Below are the code and all the weights of a small trained network. Each question names an input and a target symbol and asks about switching units off, where a switched-off unit gives its printed mean instead of its output.

import numpy as np


def w(rows, s, z=0):
    codes = np.array(rows[::2]) - 128.0
    scale = np.full(codes.shape[1], s)
    scale[-1] = z or s
    return codes * scale


def norm(h):
    return h / np.sqrt((h * h).mean(-1, keepdims=True) + 1e-5)


def f(y):
    return y / 2 * (1 + np.tanh(0.7978845608 * (y + 0.044715 * y**3)))


def softmax(a):
    e = np.exp(a - a.max(-1, keepdims=True))
    return e / e.sum(-1, keepdims=True)


def log_softmax(a):
    a = a - a.max(-1, keepdims=True)
    return a - np.log(np.exp(a).sum(-1, keepdims=True))


def net(x, mask):
    ids = ['αβδεημξσφψω'.index(c) for c in x.split()]
    T = len(ids)
    res = E[ids] + P[:T]
    q, k, v = (norm(res) @ M[0].T for M in (Q, K, V))
    z = softmax(np.where(np.tri(T) > 0, q @ k.T / 2**0.5, -1e9)) @ v
    res = res + np.where(mask[0], z, O[0][:, -1]) @ O[0][:, :-1]
    y = f(norm(res) @ A[0][:, :-1].T + A[0][:, -1])
    res = res + np.where(mask[1:9], y, B[0][:, -1]) @ B[0][:, :-1]
    return log_softmax(norm(res)[-1] @ U[:, :-1].T + U[:, -1])


Q, K, V, O, A, B = {}, {}, {}, {}, {}, {}
E = w([
[125,92,139,97,53,146,139],'α',
[54,155,123,210,138,117,112],'β',
[124,85,126,96,61,149,144],'δ',
[133,127,161,105,33,139,137],'ε',
[182,142,133,152,101,203,116],'η',
[112,153,87,150,139,1,103],'μ',
[174,112,100,139,96,16,120],'ξ',
[84,84,188,50,202,72,191],'σ',
[171,92,68,121,199,164,83],'φ',
[204,112,92,143,157,40,98],'ψ',
[123,139,155,69,170,146,74],'ω',
],0.0087)
P = w([
[56,29,119,189,103,125,4],'0',
[148,84,157,160,87,132,104],'1',
[134,124,99,128,101,124,102],'2',
[172,153,115,141,111,143,155],'3',
[177,182,90,133,114,153,198],'4',
[175,182,103,123,124,141,207],'5',
[167,167,132,133,167,154,253],'6',
],0.0054)
Q[0] = w([
[66,124,59,209,83,112,7],'H1',
[54,146,149,201,168,45,158],'H1',
],0.011)
K[0] = w([
[82,47,183,155,98,122,1],'H1',
[71,90,112,213,61,129,175],'H1',
],0.011)
V[0] = w([
[18,233,247,42,120,204,150],'H1',
[219,120,139,19,253,215,51],'H1',
],0.0073)
O[0] = w([
[170,61,137,106,88,94,22,132],'H1',
[1,135,166,140,18,72,67,253],'H1',
],0.0056,0.0054)
A[0] = w([
[126,101,120,120,62,173,109,127],'N1',
[161,104,111,116,162,155,154,193],'N2',
[142,113,150,124,110,139,67,180],'N3',
[143,117,75,248,165,16,128,249],'N4',
[90,92,149,96,171,64,155,187],'N5',
[210,103,93,122,103,105,78,158],'N6',
[102,150,168,119,88,170,156,182],'N7',
[151,179,113,118,144,136,162,101],'N8',
],0.014,0.0016)
B[0] = w([
[215,176,171,97,123,138,162,246],'N1',
[111,148,120,172,75,91,71,213],'N2',
[94,106,103,52,124,67,99,228],'N3',
[53,253,219,158,160,197,144,253],'N4',
[179,127,157,197,148,78,184,223],'N5',
[48,70,129,165,174,197,159,188],'N6',
[72,131,95,149,175,121,110,200],'N7',
[178,79,113,71,164,88,109,206],'N8',
],0.012,0.0057)
U = w([
[145,119,115,159,134,143,126,1],'α',
[184,140,8,137,165,100,91,115],'β',
[185,143,97,211,41,160,107,85],'δ',
[244,236,168,106,169,160,110,119],'ε',
[12,225,188,226,157,165,138,164],'η',
[76,135,171,73,53,49,43,180],'μ',
[179,116,152,206,54,180,106,55],'ξ',
[224,97,161,219,175,6,178,178],'σ',
[112,12,130,186,138,229,96,177],'φ',
[56,115,3,122,196,106,175,103],'ψ',
[151,67,192,16,161,209,207,66],'ω',
],0.0056,0.0028)

Each question gives the input, a string of symbols that net reads in full, and the target symbol t.
The units are the heads (2 rows each of Q, K, V and O) and the neurons (one row each of A and B). Each row of codes is followed by its name. A weight is (code - 128) times the scale printed after its matrix; where a second scale follows, it is the last column's (O, A, B and U).
mask holds one flag per unit, heads first, then neurons. A switched-off unit (its flag False) gives its mean, the last column of its rows in O or B, instead of its output. The means were averaged over made-up inputs and are rounded, as every weight is.
A unit's drop is (log p(t) with every unit on - log p(t) with that unit switched off) / (log p(t) with every unit on - log p(t) with every unit switched off).
The circuit of an input: a set's keep is (log p(t) with only the set's units on - log p(t) with every unit switched off) / (log p(t) with every unit on - log p(t) with every unit switched off). Starting from all 9 units, units are removed one at a time, each time the one whose removal leaves the highest keep (on an exact tie, the one counted first), for as long as the keep stays at least 0.8.
units of the circuit, in order: the units of the circuit, biggest drop first
most important unit: the unit with the biggest drop
k most important neurons: the k neurons with the biggest drops, biggest first
drop of u: that unit's drop, to one decimal
input ξ ω σ β σ, target σ: units of the circuit, in order	N5
input σ ω ψ, target η: 2 most important neurons	N4, N6
input φ ψ σ ε ε, target ω: units of the circuit, in order	H1, N1, N6, N4
input σ ω δ ψ δ, target ψ: units of the circuit, in order	N4, N7
input ε ψ η, target ψ: units of the circuit, in order	H1, N4, N1
input ξ σ ω α β σ η, target ω: 3 most important neurons	N1, N6, N4
input ω δ ψ ε, target ψ: units of the circuit, in order	H1, N4, N7
input ω σ ε ε β α, target φ: units of the circuit, in order	H1, N6, N4
input ξ μ η, target β: 2 most important neurons	N4, N8
input α ψ η η, target ψ: 2 most important neurons	N7, N4
input δ σ ε μ ε, target β: units of the circuit, in order	H1, N4, N5, N1
input η σ μ μ σ σ ε, target ω: 4 most important neurons	N1, N6, N4, N2
input ω ω η ε ψ, target η: 2 most important neurons	N4, N1
input ψ η σ φ ε ξ α, target β: most important unit	H1
input ξ α σ ψ μ ε, target ψ: 3 most important neurons	N7, N1, N5
input μ μ σ η, target ω: units of the circuit, in order	N1, N6, H1, N3
input ω σ β β ε, target φ: units of the circuit, in order	H1, N6
input ε ω η σ ε σ, target σ: 2 most important neurons	N4, N5
input ω φ μ ξ α ε α, target φ: 4 most important neurons	N6, N4, N5, N2
input ω ψ α η ε, target ε: 2 most important neurons	N1, N3
input ψ η ω φ α δ ε, target φ: 3 most important neurons	N6, N4, N5
input η ω ε α, target μ: most important neuron	N4
input ω ψ ω ψ ε σ δ, target ω: 4 most important neurons	N1, N6, N4, N5
input ξ σ ξ α ω, target μ: drop of H1	0.4
input β ω ε σ δ, target ω: drop of N5	0.0
input σ α ξ η μ ξ η, target β: drop of N8	0.2
